Below is a small trained network, with its code and all its weights. Each question gives an input and a class and asks what happens when units are switched off, that is, made to give their printed mean instead of their output.

import numpy as np


def w(rows, s, z=0):
    codes = np.array(rows[::2]) - 128.0
    scale = np.full(codes.shape[1], s)
    scale[-1] = z or s
    return codes * scale


def f(y):
    return y / 2 * (1 + np.tanh(0.7978845608 * (y + 0.044715 * y**3)))


def log_softmax(a):
    a = a - a.max(-1, keepdims=True)
    return a - np.log(np.exp(a).sum(-1, keepdims=True))


def net(x, mask):
    res = np.array(x, float).reshape(1, 6) / 4 @ E
    y = f(res @ A[0][:, :-1].T + A[0][:, -1])
    res = res + np.where(mask, y, B[0][:, -1]) @ B[0][:, :-1]
    return log_softmax(res[-1] @ U[:, :-1].T + U[:, -1])


A, B = {}, {}
E = w([
[140,101,132,124,131,103,149],'x0',
[2,140,209,56,61,173,162],'x1',
[228,211,199,148,176,219,253],'x2',
[119,18,170,121,246,244,92],'x3',
[93,184,188,195,133,162,95],'x4',
[211,125,238,28,83,124,33],'x5',
],0.0071)
A[0] = w([
[130,155,157,94,144,164,201,132],'N0',
[106,118,199,139,214,100,125,90],'N1',
[245,152,77,196,186,80,15,3],'N2',
[94,97,94,142,113,104,60,188],'N3',
[123,143,164,105,171,59,175,87],'N4',
[155,92,100,134,134,210,114,53],'N5',
[122,100,58,152,168,114,87,162],'N6',
[108,31,129,122,174,149,110,52],'N7',
[149,135,139,123,150,115,114,46],'N8',
[186,189,116,114,146,229,231,145],'N9',
[183,168,151,109,134,161,241,68],'N10',
[128,175,123,167,58,115,149,116],'N11',
[45,72,80,174,100,60,24,97],'N12',
[99,166,130,193,165,161,121,186],'N13',
[130,37,142,108,179,116,162,122],'N14',
[63,115,153,100,62,165,168,52],'N15',
[123,119,165,74,56,170,109,106],'N16',
[136,144,106,96,127,157,164,134],'N17',
[15,54,110,91,123,91,69,101],'N18',
[29,129,185,75,95,116,170,111],'N19',
[115,16,133,124,240,237,59,97],'N20',
[4,131,49,205,181,128,254,6],'N21',
[153,190,109,140,94,53,146,127],'N22',
[106,196,124,144,86,60,167,87],'N23',
[88,115,89,175,151,139,186,7],'N24',
[55,70,136,128,137,52,92,130],'N25',
[123,126,145,164,128,132,154,126],'N26',
[190,139,71,211,157,100,92,136],'N27',
[151,178,98,114,35,105,147,92],'N28',
[203,132,213,53,117,122,67,36],'N29',
[172,116,211,135,102,88,77,177],'N30',
[141,175,129,126,84,45,121,89],'N31',
[112,197,117,153,70,17,157,74],'N32',
[140,98,99,97,117,131,163,116],'N33',
[78,133,76,173,157,135,158,81],'N34',
[52,126,158,96,89,143,154,130],'N35',
[154,232,117,72,106,74,117,48],'N36',
[27,134,151,53,104,136,182,36],'N37',
[98,122,93,135,123,98,69,68],'N38',
[71,61,175,127,190,169,139,69],'N39',
[136,134,97,124,119,82,138,143],'N40',
[86,118,95,140,101,175,162,110],'N41',
],0.0095,0.0024)
B[0] = w([
[165,145,130,175,154,118,123,187],'N0',
[109,145,102,120,133,137,142,153],'N1',
[131,47,189,143,177,11,173,206],'N2',
[164,180,117,152,116,126,123,186],'N3',
[129,140,127,132,125,135,133,137],'N4',
[103,123,112,137,114,128,148,154],'N5',
[137,121,145,141,133,124,123,170],'N6',
[104,132,111,115,130,154,155,175],'N7',
[131,124,128,122,129,112,114,127],'N8',
[183,224,120,192,139,130,125,242],'N9',
[168,181,108,191,145,143,98,216],'N10',
[103,124,109,131,132,164,144,170],'N11',
[194,210,110,178,136,155,123,230],'N12',
[131,126,112,136,121,137,127,168],'N13',
[76,136,135,131,120,138,124,169],'N14',
[128,84,130,135,160,66,162,178],'N15',
[143,97,136,90,128,89,115,179],'N16',
[129,135,129,151,122,125,125,146],'N17',
[174,178,139,173,141,141,118,222],'N18',
[135,76,156,152,161,61,165,202],'N19',
[7,115,96,118,99,201,172,245],'N20',
[184,100,145,7,76,120,40,228],'N21',
[75,113,120,139,113,160,131,187],'N22',
[75,120,103,130,133,165,143,186],'N23',
[149,137,152,71,98,118,102,160],'N24',
[172,179,113,152,143,142,115,192],'N25',
[135,134,120,127,135,128,119,139],'N26',
[127,72,157,148,163,73,155,188],'N27',
[72,113,110,127,119,169,135,185],'N28',
[186,135,128,43,71,119,40,207],'N29',
[161,136,119,72,97,142,96,183],'N30',
[87,134,114,119,134,175,124,182],'N31',
[55,129,113,110,126,178,177,207],'N32',
[118,135,148,144,140,141,117,140],'N33',
[134,117,142,73,100,107,94,164],'N34',
[136,86,143,150,150,82,142,183],'N35',
[94,120,105,105,117,169,136,182],'N36',
[117,73,164,167,166,74,144,193],'N37',
[161,154,135,142,136,145,127,163],'N38',
[73,110,93,140,129,142,170,189],'N39',
[108,121,137,139,123,132,132,151],'N40',
[136,106,140,109,123,116,128,151],'N41',
],0.019,0.011)
U = w([
[177,255,121,242,164,173,110,150],'0',
[4,128,95,130,114,223,172,22],'1',
[158,123,155,8,59,122,29,255],'2',
[111,57,188,184,214,36,172,91],'3',
],0.0089,0.0018)

Each question gives the input, the list of numbers given to net, and the class t.
The units are the neurons (one row each of A and B). Each row of codes is followed by its name. A weight is (code - 128) times the scale printed after its matrix; where a second scale follows, it is the last column's (A, B and U).
mask holds one flag per neuron, in row order. A switched-off neuron (its flag False) gives its mean, the last column of its row in B, instead of its output. The means were averaged over made-up inputs and are rounded, as every weight is.
A unit's drop is (log p(t) with every unit on - log p(t) with that unit switched off) / (log p(t) with every unit on - log p(t) with every unit switched off).
The circuit of an input: a set's keep is (log p(t) with only the set's units on - log p(t) with every unit switched off) / (log p(t) with every unit on - log p(t) with every unit switched off). Starting from the 12 units with the biggest drops (on a tie, the unit counted first), units are removed one at a time, each time the one whose removal leaves the highest keep (on an exact tie, the one counted first), for as long as the keep stays at least 0.8.
units of the circuit, in order: the units of the circuit, biggest drop first
top k neurons: the k neurons with the biggest drops, biggest first
drop when u is switched off: that unit's drop, to one decimal
input [7,-5,-1,6,2,-5], class 1: units of the circuit, in order => (N20)
input [-2,4,-1,-5,5,5], class 1: top 3 neurons => (N21 N32 N28)
input [6,8,-8,8,-6,-8], class 0: top 4 neurons => (N18 N12 N25 N3)
input [-5,1,5,-6,-8,-6], class 1: top 4 neurons => (N32 N29 N23 N28)
input [5,7,4,3,-8,6], class 3: top 4 neurons => (N21 N37 N19 N15)
input [3,-5,6,5,-5,-7], class 2: top 4 neurons => (N21 N24 N34 N12)
input [3,2,-7,-4,1,7], class 0: top 4 neurons => (N12 N21 N18 N25)
input [-6,3,1,-4,1,5], class 2: top 2 neurons => (N29 N20)
input [-8,-3,0,-4,-8,-5], class 2: top 2 neurons => (N21 N20)
input [6,-8,6,-6,-7,8], class 2: top 2 neurons => (N29 N30)
input [7,-8,6,-8,-7,-3], class 1: top 2 neurons => (N32 N22)
input [4,-8,6,-1,-3,-1], class 3: top 2 neurons => (N2 N27)
input [-5,-6,-3,1,-5,0], class 3: drop when N2 is switched off => 0.2
input [6,4,-8,6,7,3], class 0: drop when N12 is switched off => 0.2
input [3,0,5,5,-3,-8], class 2: drop when N21 is switched off => 1.3
input [-2,-6,4,2,-8,-4], class 3: top neuron => (N2)
input [-3,6,6,-4,-1,8], class 2: drop when N29 is switched off => 3.0
